Below is a small trained network, with its code and all its weights. Each question gives an input and a class and asks what happens when units are switched off, that is, made to give their printed mean instead of their output.

import numpy as np


def w(rows, s, z=0):
    codes = np.array(rows[::2]) - 128.0
    scale = np.full(codes.shape[1], s)
    scale[-1] = z or s
    return codes * scale


def norm(h):
    return h / np.sqrt((h * h).mean(-1, keepdims=True) + 1e-5)


def f(y):
    return np.maximum(y, 0)


def log_softmax(a):
    a = a - a.max(-1, keepdims=True)
    return a - np.log(np.exp(a).sum(-1, keepdims=True))


def net(x, mask):
    res = np.array(x, float).reshape(1, 3) / 4 @ E
    u = 0
    for l in range(4):
        y = f(norm(res) @ A[l][:, :-1].T + A[l][:, -1])
        res = res + np.where(mask[u : u + 4], y, B[l][:, -1]) @ B[l][:, :-1]
        u += 4
    return log_softmax(norm(res)[-1] @ U[:, :-1].T + U[:, -1])


A, B = {}, {}
E = w([
[198,119,89,48,65,120,233,121,85,117],'x0',
[144,100,117,91,224,120,41,253,145,51],'x1',
[95,212,137,97,17,50,84,142,200,53],'x2',
],0.0046)
A[0] = w([
[30,188,166,116,61,80,110,4,157,155,3],'L0N1',
[65,139,120,206,147,151,59,125,181,188,217],'L0N2',
[120,105,218,178,148,158,138,62,79,244,31],'L0N3',
[85,112,143,153,145,135,169,51,108,182,66],'L0N4',
],0.0046,0.0037)
B[0] = w([
[151,73,200,231,162,75,184,137,186,135,221],'L0N1',
[120,163,254,117,165,91,142,50,46,134,255],'L0N2',
[44,178,83,73,114,150,41,161,29,136,201],'L0N3',
[30,189,74,118,103,183,37,122,114,120,184],'L0N4',
],0.0049,0.0053)
A[1] = w([
[166,58,123,123,206,154,133,145,83,168,91],'L1N1',
[165,81,2,160,123,177,129,188,199,124,36],'L1N2',
[115,108,99,135,139,224,181,44,101,201,1],'L1N3',
[103,165,121,155,50,123,143,79,133,185,41],'L1N4',
],0.0062,0.0015)
B[1] = w([
[137,116,181,164,135,189,209,115,222,106,250],'L1N1',
[131,159,62,115,141,101,152,72,135,254,154],'L1N2',
[177,145,73,109,118,13,47,219,99,129,249],'L1N3',
[161,82,140,167,159,205,162,115,137,115,253],'L1N4',
],0.0072,0.004)
A[2] = w([
[140,127,2,74,73,93,123,182,132,137,37],'L2N1',
[116,153,130,40,126,78,69,146,136,67,73],'L2N2',
[163,98,45,92,132,162,191,120,160,131,64],'L2N3',
[153,114,65,129,53,149,176,111,169,127,3],'L2N4',
],0.0078,0.0035)
B[2] = w([
[221,46,103,238,29,80,232,142,134,95,253],'L2N1',
[159,133,66,145,116,134,108,134,30,216,225],'L2N2',
[83,221,74,148,136,163,96,36,202,245,246],'L2N3',
[125,43,232,9,254,209,108,254,153,14,214],'L2N4',
],0.0069,0.0035)
A[3] = w([
[44,97,163,121,254,202,106,120,167,63,63],'L3N1',
[114,171,58,82,197,141,96,183,121,173,174],'L3N2',
[28,191,58,91,131,115,43,123,24,178,2],'L3N3',
[157,137,158,64,131,172,227,104,171,140,205],'L3N4',
],0.0055,0.0031)
B[3] = w([
[177,59,89,49,7,142,194,193,156,44,252],'L3N1',
[89,174,151,125,124,115,135,20,156,115,203],'L3N2',
[151,223,112,42,255,109,13,209,48,190,228],'L3N3',
[27,160,124,102,171,116,19,118,72,120,253],'L3N4',
],0.0069,0.0046)
U = w([
[124,199,130,107,195,101,15,162,30,184,51],'0',
[122,66,186,47,141,188,158,185,167,20,166],'1',
[221,87,17,160,46,93,180,170,96,161,254],'2',
[87,159,53,100,177,172,152,65,254,211,154],'3',
[86,161,209,249,103,77,143,44,190,129,39],'4',
],0.012,0.00099)

Each question gives the input, the list of numbers given to net, and the class t.
The units are the neurons (one row each of A and B). Each row of codes is followed by its name. A weight is (code - 128) times the scale printed after its matrix; where a second scale follows, it is the last column's (A, B and U).
mask holds one flag per neuron, layer by layer. A switched-off neuron (its flag False) gives its mean, the last column of its row in B, instead of its output. The means were averaged over made-up inputs and are rounded, as every weight is.
A unit's drop is (log p(t) with every unit on - log p(t) with that unit switched off) / (log p(t) with every unit on - log p(t) with every unit switched off).
The circuit of an input: a set's keep is (log p(t) with only the set's units on - log p(t) with every unit switched off) / (log p(t) with every unit on - log p(t) with every unit switched off). Starting from the 12 units with the biggest drops (on a tie, the unit counted first), units are removed one at a time, each time the one whose removal leaves the highest keep (on an exact tie, the one counted first), for as long as the keep stays at least 0.8.
units of the circuit, in order: the units of the circuit, biggest drop first
most important unit: the unit with the biggest drop
top k neurons: the k neurons with the biggest drops, biggest first
top k neurons in layer l: the k neurons of layer l with the biggest drops, biggest first
drop when u is switched off: that unit's drop, to one decimal
input [3,2,-4], class 3: most important unit	L1N1
input [1,-6,0], class 2: top 3 neurons	(L0N2, L1N3, L1N1)
input [6,2,0], class 3: units of the circuit, in order	(L2N3, L0N2)
input [7,-3,1], class 1: top 2 neurons	(L2N4, L0N2)
input [1,4,0], class 3: top 2 neurons	(L0N2, L1N3)
input [1,-5,1], class 1: units of the circuit, in order	(L0N2, L2N4)
input [1,4,-4], class 3: top 3 neurons	(L0N2, L1N2, L2N3)
input [7,1,-2], class 3: top 2 neurons	(L2N3, L1N1)
input [3,8,-5], class 3: top 2 neurons	(L0N2, L1N2)
input [1,-8,0], class 2: top 3 neurons	(L2N3, L1N3, L1N1)
input [7,4,1], class 2: top 2 neurons	(L2N1, L1N1)
input [1,1,5], class 2: top 2 neurons	(L1N1, L0N2)
input [1,-1,3], class 1: top 2 neurons	(L0N2, L1N3)
input [3,-4,3], class 1: units of the circuit, in order	(L2N4)
input [4,6,0], class 3: top 4 neurons	(L1N3, L0N2, L2N3, L0N3)
input [-4,0,7], class 4: top 2 neurons	(L0N1, L1N3)
input [-4,0,3], class 4: top 2 neurons	(L2N4, L1N3)
input [-7,0,5], class 4: top 2 neurons in layer 0	(L0N3, L0N1)
input [6,3,1], class 2: top 2 neurons in layer 0	(L0N1, L0N2)
input [0,-6,-7], class 0: units of the circuit, in order	(L0N3)
input [1,7,0], class 3: top 2 neurons in layer 1	(L1N3, L1N2)
input [5,3,3], class 2: drop when L2N1 is switched off	2.9
input [8,4,-4], class 3: drop when L2N3 is switched off	0.7
input [1,6,4], class 2: drop when L2N1 is switched off	0.9
